Moves between items:
diza ^ tura
diza ! keni
diza @ gono
riva % siba
riva ^ loti
riva § susa
riva ! gifi
riva + duve
loti % riva
loti § gini
loti ! zeda
loti + zavu
muda % bulo
muda ^ puvo
muda § bafo
muda ! dizo
muda @ tefo
sumi % bafo
sumi ! puvo
sumi @ voma
bime % gaze
bime ^ dosu
bime ! susa
bime + pipa
fizu % lasa
fizu § zavu
fizu @ zeda
fizu + dazu
zavu % duve
zavu § vido
zavu ! fizu
zavu @ loti
zavu + mogi
bita ^ firi
bita § dene
bita @ poba
rune % maku
rune ^ duve
rune § savo
rune ! gizo
rune @ siba
rune + mana
ziko ^ gizo
ziko § maku
ziko @ tudi
ziko + poba
maku ^ rune
maku § fazu
maku ! ziko
maku @ govu
maku + bupu
vinu ^ veve
vinu § gono
vinu ! bupu
vinu @ fazu
vinu + keni
mogi % gife
mogi § fumu
mogi ! dazu
mogi @ zavu
mogi + nele
gife % mana
gife ^ mogi
gife § tefo
gife ! gafo
gife @ duve
gife + dizo
gini % susa
gini § dosu
gini ! loti
gini + vido
gono ^ rido
gono ! vinu
gono @ sapu
gono + diza
siba % govu
siba ^ riva
siba § fanu
siba ! bato
siba + rune
gifi % bato
gifi ^ zeda
gifi § riva
gifi + lasa
susa % fanu
susa ^ gini
susa § bime
susa ! riva
susa + rigu
gafo % fodo
gafo ^ dazu
gafo § gife
gafo @ lasa
gafo + rizu
dizo % tidi
dizo ^ nele
dizo § muda
dizo ! rizu
dizo @ gife
fodo % poba
fodo ^ gafo
fodo § mana
fodo @ gizo
fodo + firi
dene ^ tidi
dene § keni
dene ! bita
dene @ bupu
govu ^ siba
govu § moni
govu ! tudi
govu + maku
zazo % pipa
zazo ! vido
zazo @ dosu
zazo + voma
bafo % tura
bafo ^ sumi
bafo ! muda
bafo @ goge
voma % goge
voma ! fumu
voma @ zazo
voma + sumi
goge % rido
goge ^ voma
goge ! tefo
goge @ pipa
goge + bafo
rigu % savo
rigu ^ vido
rigu § pipa
rigu ! duve
rigu @ susa
rigu + tefo
mana % bupu
mana ^ gife
mana § veve
mana ! fodo
mana @ rune
mana + tidi
poba ^ fodo
poba § bupu
poba @ ziko
poba + bita
dosu % bime
dosu ! gini
dosu + zazo
fupe % rizu
fupe § nele
fupe @ dazu
tidi % dene
tidi ^ dizo
tidi § bulo
tidi ! firi
tidi @ mana
sapu ^ mepa
sapu ! fazu
sapu @ favi
sapu + gono
vido % rigu
vido § zazo
vido ! zavu
vido @ gini
vido + fumu
puvo % muda
puvo § sumi
puvo ! nele
puvo @ fumu
fanu % moni
fanu ^ susa
fanu § gaze
fanu ! siba
fanu + savo
keni ^ bulo
keni § diza
keni ! dene
keni @ vinu
rizu % firi
rizu ^ fupe
rizu § dizo
rizu @ gafo
dazu % gafo
dazu § mogi
dazu @ fizu
dazu + fupe
veve % vinu
veve ^ tefo
veve § rido
veve ! mana
veve @ savo
veve + bulo
favi ^ gaze
favi ! moni
favi + sapu
tudi ^ bato
tudi § govu
tudi + ziko
bulo % keni
bulo ^ muda
bulo § tura
bulo ! tidi
bulo @ veve
fazu ^ savo
fazu § sapu
fazu ! maku
fazu @ moni
fazu + vinu
bupu ^ mana
bupu § vinu
bupu ! poba
bupu @ maku
bupu + dene
bato % tudi
bato ^ gifi
bato § siba
bato + gizo
pipa % mepa
pipa ^ zazo
pipa ! rigu
pipa @ bime
pipa + goge
fumu % tefo
fumu § voma
fumu ! mogi
fumu @ vido
fumu + puvo
mepa % sapu
mepa ^ pipa
mepa ! savo
mepa @ gaze
mepa + rido
lasa % gizo
lasa ^ fizu
lasa § duve
lasa @ gifi
lasa + gafo
gizo % ziko
gizo ^ lasa
gizo § rune
gizo @ bato
gizo + fodo
savo % fazu
savo ^ rigu
savo § mepa
savo ! rune
savo @ fanu
savo + veve
tefo % veve
tefo ^ fumu
tefo § goge
tefo ! gife
tefo @ rigu
tefo + muda
nele % dizo
nele § puvo
nele ! fupe
nele @ mogi
gaze % favi
gaze ^ bime
gaze ! fanu
gaze + mepa
firi % bita
firi ^ rizu
firi § tidi
firi @ fodo
zeda % gifi
zeda § loti
zeda + fizu
moni ^ fanu
moni § favi
moni ! govu
moni + fazu
rido % gono
rido ^ goge
rido ! veve
rido @ mepa
rido + tura
tura % diza
tura ^ bafo
tura ! bulo
tura @ rido
duve % rune
duve ^ zavu
duve § rigu
duve ! lasa
duve @ riva
duve + gife

In the rows, 27 stands for zero.

The rows follow the links: the fewer symbols apart two items are, the more alike their rows tend to be.

Known rows, each with its item:
[19, 26, 45, 36, 27, 19, 30, 32, 36, 28, 34, 25, 19, 12, 24, 20, 22, 26, 22, 38, 24, 11, 19, 33, 32, 33, 35, 17, 25, 33, 26, 21, 30, 28, 39, 29, 21, 35, 24, 28, 25, 25, 15, 25, 27, 29, 19, 31, 24, 35, 30, 35, 28, 9, 23, 37, 26]
item: moni
[25, 31, 29, 27, 31, 36, 15, 27, 20, 34, 31, 23, 30, 24, 29, 22, 27, 29, 27, 22, 26, 24, 22, 23, 28, 16, 41, 28, 15, 40, 29, 21, 19, 32, 30, 15, 23, 36, 19, 30, 20, 21, 11, 27, 31, 6, 28, 42, 24, 39, 31, 32, 28, 18, 25, 21, 26]
item: poba
[23, 37, 21, 15, 38, 43, 28, 35, 21, 38, 22, 26, 40, 35, 32, 32, 27, 30, 20, 25, 18, 23, 36, 20, 34, 17, 26, 41, 18, 28, 26, 23, 25, 22, 20, 24, 33, 26, 27, 35, 13, 27, 23, 26, 31, 26, 37, 39, 12, 33, 23, 21, 35, 26, 25, 24, 27]
item: tidi
[2, 30, 30, 31, 26, 27, 28, 23, 28, 32, 32, 27, 26, 24, 41, 15, 30, 29, 21, 29, 28, 24, 18, 13, 37, 27, 17, 10, 32, 31, 38, 23, 31, 40, 29, 27, 29, 34, 32, 23, 20, 15, 20, 20, 24, 18, 19, 30, 35, 34, 21, 26, 26, 23, 25, 23, 25]
item: rune
[6, 28, 27, 36, 30, 20, 40, 25, 27, 23, 28, 26, 25, 20, 32, 19, 31, 34, 19, 34, 27, 17, 21, 24, 39, 34, 20, 18, 31, 21, 41, 24, 29, 42, 31, 25, 24, 37, 43, 27, 22, 18, 27, 25, 22, 27, 19, 20, 34, 35, 22, 27, 25, 16, 29, 34, 28]
item: savo
[27, 33, 31, 18, 35, 40, 19, 29, 22, 38, 27, 22, 35, 31, 30, 28, 26, 27, 23, 28, 18, 22, 28, 24, 32, 14, 37, 34, 17, 33, 28, 25, 24, 27, 27, 23, 29, 31, 21, 33, 12, 24, 17, 32, 38, 13, 29, 45, 15, 34, 22, 31, 35, 20, 22, 22, 27]
item: bita
[30, 35, 31, 22, 40, 37, 28, 34, 20, 30, 26, 25, 34, 23, 25, 29, 29, 31, 18, 35, 18, 16, 30, 33, 39, 23, 36, 41, 15, 26, 29, 30, 22, 25, 27, 20, 23, 31, 31, 41, 13, 27, 20, 36, 31, 23, 31, 40, 8, 33, 26, 28, 31, 12, 24, 32, 26]
item: keni
[20, 20, 40, 39, 22, 17, 40, 26, 43, 24, 32, 22, 16, 20, 18, 24, 24, 31, 29, 32, 28, 10, 27, 31, 30, 33, 29, 19, 33, 24, 26, 21, 33, 29, 39, 30, 18, 32, 35, 20, 27, 32, 24, 24, 23, 35, 19, 14, 27, 28, 25, 31, 28, 19, 22, 45, 29]
item: gaze
[23, 31, 24, 14, 33, 45, 22, 27, 25, 39, 25, 24, 38, 36, 33, 33, 30, 28, 26, 20, 18, 27, 37, 16, 29, 14, 28, 35, 19, 32, 23, 22, 24, 23, 22, 21, 35, 26, 21, 29, 12, 28, 22, 28, 35, 18, 32, 39, 15, 29, 19, 27, 36, 30, 26, 21, 25]
item: firi
[24, 24, 41, 37, 26, 19, 34, 26, 37, 26, 34, 22, 17, 15, 18, 22, 23, 29, 26, 34, 25, 10, 24, 37, 33, 32, 36, 21, 26, 27, 28, 25, 30, 29, 40, 26, 18, 34, 30, 29, 23, 30, 19, 26, 28, 28, 19, 26, 22, 32, 29, 37, 27, 11, 20, 43, 27]
item: favi
[46, 24, 13, 28, 23, 26, 29, 27, 19, 17, 21, 32, 27, 29, 20, 31, 28, 27, 34, 25, 33, 38, 31, 39, 18, 30, 28, 37, 30, 18, 27, 35, 23, 25, 19, 25, 23, 22, 30, 30, 43, 32, 39, 32, 22, 35, 32, 13, 30, 19, 34, 25, 23, 36, 35, 25, 31]
item: voma
[15, 27, 37, 25, 29, 29, 17, 23, 27, 31, 35, 21, 27, 22, 32, 20, 28, 28, 24, 29, 25, 22, 17, 22, 33, 21, 34, 14, 24, 41, 31, 21, 23, 37, 30, 22, 27, 35, 20, 27, 18, 18, 15, 28, 34, 9, 19, 42, 32, 39, 22, 36, 29, 16, 22, 23, 24]
item: ziko
[26, 30, 14, 23, 23, 37, 17, 26, 24, 30, 26, 32, 30, 41, 31, 28, 29, 27, 36, 12, 33, 40, 29, 14, 18, 14, 26, 31, 22, 36, 24, 22, 22, 25, 18, 22, 31, 22, 21, 17, 28, 25, 25, 21, 24, 18, 35, 26, 33, 28, 26, 22, 24, 42, 32, 11, 28]
item: gafo
[18, 24, 46, 31, 24, 24, 17, 25, 37, 34, 38, 20, 19, 21, 28, 19, 24, 25, 29, 30, 28, 18, 22, 23, 28, 25, 34, 14, 26, 42, 22, 19, 30, 28, 38, 28, 26, 34, 16, 24, 24, 24, 13, 24, 34, 20, 17, 39, 28, 36, 26, 36, 31, 20, 17, 29, 24]
item: tudi
[18, 24, 37, 33, 18, 18, 27, 28, 43, 28, 28, 27, 17, 27, 29, 26, 24, 22, 30, 27, 35, 26, 25, 20, 22, 32, 16, 14, 33, 33, 18, 20, 39, 24, 35, 42, 34, 22, 26, 12, 34, 27, 24, 15, 23, 40, 18, 23, 37, 21, 27, 21, 26, 34, 26, 25, 24]
item: riva

Each walk starts at a row. The symbols on each line, taken left to right, move it on to the next item.
Each answer is a row, close to the row of the item it stands for.
start [14, 29, 40, 30, 31, 26, 21, 27, 22, 31, 34, 23, 26, 15, 32, 17, 29, 28, 20, 35, 24, 18, 17, 24, 37, 28, 32, 17, 26, 35, 34, 24, 26, 38, 29, 25, 24, 37, 27, 32, 20, 16, 15, 27, 32, 16, 20, 42, 27, 37, 26, 34, 27, 10, 22, 26, 21]
§ § @ +
[20, 24, 31, 34, 30, 23, 33, 24, 27, 22, 32, 19, 25, 13, 20, 19, 28, 35, 19, 37, 23, 15, 22, 36, 36, 30, 37, 21, 27, 25, 37, 28, 26, 38, 31, 21, 16, 38, 34, 34, 24, 24, 25, 35, 29, 19, 20, 25, 26, 36, 25, 40, 26, 9, 23, 39, 27]
! § ^ ^ % % !
[16, 27, 39, 32, 33, 24, 29, 27, 24, 26, 29, 24, 25, 13, 30, 17, 29, 28, 18, 39, 22, 16, 17, 30, 36, 30, 32, 20, 26, 29, 39, 26, 24, 38, 33, 22, 20, 37, 32, 36, 21, 19, 19, 28, 30, 17, 20, 33, 27, 35, 25, 36, 27, 9, 23, 34, 27]
start [31, 35, 16, 14, 32, 41, 27, 31, 24, 32, 19, 30, 38, 39, 34, 36, 28, 25, 24, 22, 22, 33, 39, 19, 28, 21, 20, 42, 21, 24, 22, 27, 27, 17, 19, 27, 35, 18, 28, 30, 20, 30, 33, 28, 32, 31, 37, 34, 15, 23, 24, 18, 34, 38, 30, 18, 27]
@ % + ! § ^ §
[32, 34, 15, 16, 33, 37, 36, 33, 23, 28, 17, 32, 37, 37, 29, 38, 30, 29, 23, 24, 21, 30, 40, 28, 29, 26, 20, 44, 24, 13, 26, 30, 28, 19, 19, 27, 30, 20, 33, 36, 21, 34, 38, 30, 29, 37, 38, 25, 16, 24, 26, 19, 33, 36, 31, 27, 29]
@ ^ + @ @ %
[18, 25, 19, 30, 24, 20, 38, 23, 26, 19, 25, 29, 25, 26, 32, 22, 29, 30, 24, 31, 32, 31, 24, 24, 30, 37, 9, 17, 39, 16, 39, 30, 30, 36, 23, 32, 27, 24, 40, 22, 32, 23, 41, 27, 18, 35, 21, 14, 40, 25, 25, 22, 21, 29, 32, 29, 27]
start [19, 22, 36, 31, 15, 20, 20, 20, 42, 33, 33, 26, 18, 31, 29, 27, 25, 22, 34, 20, 34, 30, 25, 18, 22, 27, 19, 11, 34, 36, 19, 19, 36, 22, 32, 38, 35, 23, 19, 12, 30, 28, 21, 17, 27, 30, 20, 25, 37, 24, 25, 26, 28, 40, 24, 22, 24]
% + + § ! @
[8, 29, 29, 24, 25, 31, 22, 17, 32, 35, 35, 23, 27, 33, 36, 19, 29, 27, 27, 22, 27, 28, 22, 12, 33, 22, 19, 10, 33, 37, 34, 21, 30, 37, 28, 24, 33, 33, 24, 20, 20, 19, 20, 22, 30, 12, 19, 33, 36, 36, 18, 30, 29, 27, 25, 20, 23]
§ ^ @ + !
[15, 23, 24, 23, 18, 26, 18, 17, 31, 31, 32, 25, 27, 35, 36, 23, 29, 23, 32, 19, 31, 39, 22, 12, 25, 26, 16, 11, 37, 31, 30, 23, 31, 35, 21, 31, 37, 24, 22, 17, 30, 22, 28, 24, 29, 21, 19, 29, 44, 25, 22, 28, 26, 39, 29, 13, 25]
start [21, 30, 20, 26, 29, 42, 20, 24, 27, 36, 28, 27, 30, 35, 33, 22, 29, 31, 31, 14, 28, 27, 26, 15, 24, 13, 35, 29, 18, 40, 24, 19, 22, 31, 25, 18, 28, 32, 19, 21, 20, 24, 17, 22, 24, 7, 32, 35, 27, 36, 20, 25, 25, 31, 29, 15, 27]
^ % @ @
[15, 22, 40, 30, 20, 24, 23, 24, 44, 37, 35, 23, 19, 26, 29, 21, 23, 23, 33, 24, 28, 20, 22, 18, 25, 25, 25, 14, 30, 40, 19, 16, 32, 27, 35, 34, 30, 30, 20, 14, 24, 27, 13, 17, 28, 26, 19, 34, 31, 31, 20, 30, 33, 28, 22, 28, 25]
§ + % ^ ^ @ %
[10, 24, 44, 34, 20, 20, 30, 29, 44, 31, 33, 26, 19, 20, 33, 22, 24, 24, 26, 28, 30, 15, 22, 21, 29, 31, 22, 15, 28, 36, 22, 17, 34, 24, 38, 37, 28, 31, 25, 16, 24, 25, 15, 15, 24, 33, 20, 28, 31, 31, 26, 25, 28, 23, 22, 31, 24]
start [21, 22, 38, 37, 18, 14, 36, 29, 43, 24, 29, 31, 15, 21, 26, 24, 23, 24, 29, 31, 35, 22, 27, 27, 25, 37, 16, 20, 37, 24, 23, 22, 37, 23, 34, 42, 29, 26, 32, 17, 34, 28, 27, 17, 19, 44, 20, 16, 34, 20, 29, 23, 26, 30, 25, 37, 27]
§ ! § + + + @
[37, 25, 8, 32, 28, 29, 39, 26, 24, 18, 21, 30, 28, 30, 20, 28, 31, 36, 34, 21, 29, 30, 34, 34, 22, 25, 30, 40, 26, 15, 29, 29, 23, 28, 25, 19, 16, 28, 36, 26, 32, 34, 37, 30, 17, 30, 37, 7, 27, 26, 27, 22, 20, 31, 39, 32, 34]
% ^ ! § ^ !
[44, 27, 14, 29, 27, 23, 23, 31, 18, 18, 21, 35, 30, 30, 29, 30, 28, 23, 31, 28, 35, 43, 26, 34, 17, 31, 24, 36, 27, 22, 25, 36, 22, 21, 18, 27, 30, 19, 27, 29, 41, 26, 41, 29, 21, 33, 37, 19, 33, 19, 38, 21, 19, 38, 34, 20, 26]
start [30, 32, 17, 13, 27, 43, 22, 26, 23, 36, 25, 29, 36, 45, 31, 38, 29, 24, 29, 15, 23, 36, 38, 14, 23, 15, 24, 38, 24, 28, 20, 24, 28, 20, 20, 24, 36, 20, 22, 26, 21, 30, 30, 31, 34, 24, 35, 35, 19, 23, 23, 21, 34, 41, 27, 17, 25]
§ ^ § § !
[44, 30, 17, 16, 31, 29, 26, 32, 17, 24, 16, 32, 31, 35, 26, 39, 26, 24, 25, 28, 26, 38, 35, 33, 22, 31, 22, 43, 29, 17, 23, 37, 26, 17, 17, 30, 33, 16, 28, 35, 32, 30, 40, 33, 30, 39, 36, 26, 19, 16, 31, 21, 28, 38, 31, 25, 28]
@ @ + § @ !
[34, 24, 21, 26, 22, 16, 29, 23, 20, 16, 24, 32, 25, 25, 28, 28, 29, 21, 27, 32, 33, 43, 24, 33, 21, 40, 17, 20, 39, 18, 31, 38, 29, 29, 21, 35, 32, 20, 31, 27, 40, 26, 41, 30, 26, 38, 25, 20, 40, 15, 32, 26, 21, 36, 30, 24, 26]
start [34, 23, 35, 31, 18, 16, 21, 26, 34, 25, 29, 30, 20, 27, 28, 30, 22, 17, 32, 28, 36, 37, 25, 28, 18, 35, 18, 17, 37, 28, 19, 31, 32, 21, 28, 42, 36, 18, 22, 20, 42, 28, 31, 21, 26, 41, 21, 24, 40, 18, 34, 25, 25, 37, 27, 24, 23]
% + ! ^ § ! @
[32, 22, 34, 27, 16, 16, 18, 23, 35, 27, 30, 29, 20, 31, 28, 28, 25, 15, 37, 26, 34, 38, 25, 25, 16, 29, 21, 15, 36, 32, 19, 28, 35, 24, 27, 37, 35, 19, 18, 17, 39, 28, 28, 22, 29, 32, 22, 26, 37, 17, 31, 27, 26, 40, 26, 23, 24]
% § § § + %
[15, 22, 23, 34, 24, 22, 41, 20, 32, 20, 32, 22, 23, 23, 24, 22, 31, 35, 23, 32, 24, 18, 27, 29, 37, 31, 27, 19, 36, 17, 39, 29, 29, 42, 31, 20, 17, 36, 41, 28, 24, 28, 31, 33, 23, 26, 20, 10, 30, 31, 19, 34, 26, 17, 27, 41, 30]
start [32, 31, 9, 33, 29, 31, 34, 33, 22, 21, 18, 38, 31, 31, 28, 27, 29, 34, 29, 19, 32, 32, 29, 29, 23, 27, 26, 42, 22, 19, 29, 25, 22, 25, 21, 21, 22, 27, 34, 27, 30, 30, 36, 24, 12, 31, 39, 12, 29, 25, 31, 14, 19, 33, 40, 23, 33]
% % ^ ^ @ % @
[16, 23, 41, 39, 22, 18, 38, 32, 42, 27, 32, 26, 19, 18, 26, 21, 24, 27, 27, 32, 31, 12, 25, 28, 33, 33, 24, 15, 30, 29, 22, 18, 35, 26, 42, 37, 23, 31, 29, 20, 26, 28, 19, 20, 22, 37, 20, 20, 27, 28, 24, 26, 29, 19, 25, 41, 27]
§ ^ ! § +
[25, 21, 16, 31, 21, 19, 39, 17, 29, 14, 28, 26, 23, 26, 22, 26, 30, 31, 28, 28, 28, 30, 28, 29, 30, 37, 19, 21, 40, 15, 36, 32, 31, 39, 26, 27, 23, 29, 41, 25, 31, 30, 42, 32, 21, 33, 21, 8, 35, 25, 23, 32, 23, 29, 32, 38, 30]
